Below is a small trained network, with its code and all its weights. Each question gives an input and a class and asks what happens when units are switched off, that is, made to give their printed mean instead of their output.

import numpy as np


def w(rows, s, z=0):
    codes = np.array(rows[::2]) - 128.0
    scale = np.full(codes.shape[1], s)
    scale[-1] = z or s
    return codes * scale


def f(y):
    return y / 2 * (1 + np.tanh(0.7978845608 * (y + 0.044715 * y**3)))


def log_softmax(a):
    a = a - a.max(-1, keepdims=True)
    return a - np.log(np.exp(a).sum(-1, keepdims=True))


def net(x, mask):
    res = np.array(x, float).reshape(1, 8) / 4 @ E
    y = f(res @ A[0][:, :-1].T + A[0][:, -1])
    res = res + np.where(mask, y, B[0][:, -1]) @ B[0][:, :-1]
    return log_softmax(res[-1] @ U[:, :-1].T + U[:, -1])


A, B = {}, {}
E = w([
[117,85,2,160,133,70,77,166,68],'x0',
[125,129,129,130,127,126,128,125,127],'x1',
[180,156,56,131,56,86,193,128,225],'x2',
[198,167,151,108,203,9,89,53,125],'x3',
[200,141,81,182,229,207,211,113,86],'x4',
[127,128,129,131,130,126,128,129,130],'x5',
[213,25,182,204,59,139,94,85,125],'x6',
[139,125,196,160,148,59,180,245,118],'x7',
],0.0072)
A[0] = w([
[108,86,18,172,137,85,75,157,86,66],'n1',
[116,197,203,95,139,176,162,101,166,121],'n2',
[127,86,26,145,138,90,103,161,65,96],'n3',
[203,138,58,119,52,62,188,140,210,130],'n4',
[184,65,179,186,107,105,131,154,114,74],'n5',
[98,96,178,115,176,145,71,143,54,112],'n6',
[194,150,82,167,181,173,176,101,100,104],'n7',
[64,111,148,69,60,34,59,161,165,57],'n8',
[177,53,161,179,105,129,112,110,126,48],'n9',
[147,154,218,112,119,175,174,84,164,106],'n10',
[176,33,164,190,85,119,110,123,138,55],'n11',
[83,116,138,83,73,101,62,96,148,91],'n12',
[180,61,132,172,76,170,87,45,128,66],'n13',
[183,133,98,170,197,155,175,130,111,64],'n14',
[85,79,177,121,179,143,74,139,63,82],'n15',
[152,101,172,156,138,66,160,227,109,84],'n16',
[90,162,63,89,140,185,94,39,152,81],'n17',
[22,89,125,151,68,252,166,214,122,50],'n18',
[42,224,75,61,177,122,154,165,131,36],'n19',
[178,181,167,110,208,35,91,74,116,5],'n20',
[123,145,191,163,162,64,184,255,135,81],'n21',
[169,121,94,153,193,163,184,129,105,80],'n22',
[94,106,187,117,176,151,72,122,51,112],'n23',
],0.0077,0.0026)
B[0] = w([
[185,43,197,156,141,131,72,196,229,235],'n1',
[154,53,182,139,161,101,68,198,182,201],'n2',
[166,56,187,166,131,120,84,190,216,227],'n3',
[135,234,100,152,170,240,177,78,210,254],'n4',
[86,147,77,69,179,109,95,159,95,194],'n5',
[162,217,101,164,150,187,179,103,200,201],'n6',
[45,101,183,164,70,167,115,84,82,218],'n7',
[35,105,216,201,59,189,176,76,70,239],'n8',
[70,177,115,108,187,57,166,192,91,191],'n9',
[176,48,172,129,152,101,61,209,194,199],'n10',
[54,189,128,102,199,45,206,183,114,212],'n11',
[89,117,146,154,94,180,113,102,75,203],'n12',
[79,172,81,65,206,82,112,196,65,222],'n13',
[42,118,207,178,78,159,144,96,88,200],'n14',
[145,215,110,141,146,179,181,95,206,197],'n15',
[130,107,87,74,125,209,34,82,87,197],'n16',
[130,105,76,30,162,142,15,140,63,208],'n17',
[252,96,69,143,43,3,201,48,90,249],'n18',
[52,153,136,119,222,8,205,228,99,234],'n19',
[229,76,70,149,32,27,209,50,82,231],'n20',
[137,109,57,30,138,209,14,113,62,220],'n21',
[58,108,189,180,79,145,130,102,82,197],'n22',
[161,190,97,155,134,188,184,122,203,205],'n23',
],0.0071,0.0069)
U = w([
[67,162,123,104,186,50,163,191,90,82],'0',
[54,100,224,187,68,174,141,74,77,48],'1',
[247,93,82,143,66,43,180,65,96,122],'2',
[186,45,205,148,146,127,81,194,223,172],'3',
[160,225,96,150,146,217,168,96,214,103],'4',
[141,110,59,46,140,188,35,104,61,253],'5',
],0.011,0.0021)

Each question gives the input, the list of numbers given to net, and the class t.
The units are the neurons (one row each of A and B). Each row of codes is followed by its name. A weight is (code - 128) times the scale printed after its matrix; where a second scale follows, it is the last column's (A, B and U).
mask holds one flag per neuron, in row order. A switched-off neuron (its flag False) gives its mean, the last column of its row in B, instead of its output. The means were averaged over made-up inputs and are rounded, as every weight is.
A unit's drop is (log p(t) with every unit on - log p(t) with that unit switched off) / (log p(t) with every unit on - log p(t) with every unit switched off).
The circuit of an input: a set's keep is (log p(t) with only the set's units on - log p(t) with every unit switched off) / (log p(t) with every unit on - log p(t) with every unit switched off). Starting from the 12 units with the biggest drops (on a tie, the unit counted first), units are removed one at a time, each time the one whose removal leaves the highest keep (on an exact tie, the one counted first), for as long as the keep stays at least 0.8.
circuit, biggest first: the units of the circuit, biggest drop first
k most important neurons: the k neurons with the biggest drops, biggest first
drop when u is switched off: that unit's drop, to one decimal
input [3,8,-8,-8,-7,3,-2,4], class 2: circuit, biggest first : [n18]
input [8,0,8,-5,-4,-2,7,-5], class 3: 3 most important neurons : [n1 n3 n19]
input [-7,5,4,-2,-2,8,-3,-7], class 3: 2 most important neurons : [n2 n10]
input [-2,-3,7,-6,5,1,7,-5], class 0: 3 most important neurons : [n13 n11 n9]
input [8,-4,7,-1,-3,-7,6,4], class 3: 2 most important neurons : [n1 n3]
input [-6,-1,-5,4,-7,-8,2,6], class 1: 3 most important neurons : [n8 n1 n3]
input [-6,-3,-3,0,3,3,-6,-7], class 5: 3 most important neurons : [n17 n1 n3]
input [-8,-4,-5,-7,5,-4,4,0], class 3: 2 most important neurons : [n10 n2]
input [-7,6,-2,7,8,2,5,6], class 1: 4 most important neurons : [n14 n7 n22 n18]
input [1,-3,0,-6,5,-6,0,7], class 5: 4 most important neurons : [n21 n16 n20 n8]
input [-4,-3,-2,6,-1,5,6,6], class 0: 2 most important neurons : [n11 n18]
input [0,-7,1,-5,0,-6,6,-3], class 0: 4 most important neurons : [n13 n11 n20 n9]
input [7,-4,-7,8,-6,3,3,6], class 2: 2 most important neurons : [n20 n4]
input [-8,4,0,7,-3,4,-6,1], class 3: circuit, biggest first : [n2]
input [-2,6,-7,7,-4,-8,-2,-1], class 2: drop when n18 is switched off : -0.1
input [2,6,-1,-2,6,7,-7,-6], class 0: drop when n19 is switched off : 2.4
input [0,-5,5,-4,-8,1,-4,6], class 1: drop when n3 is switched off : 0.0
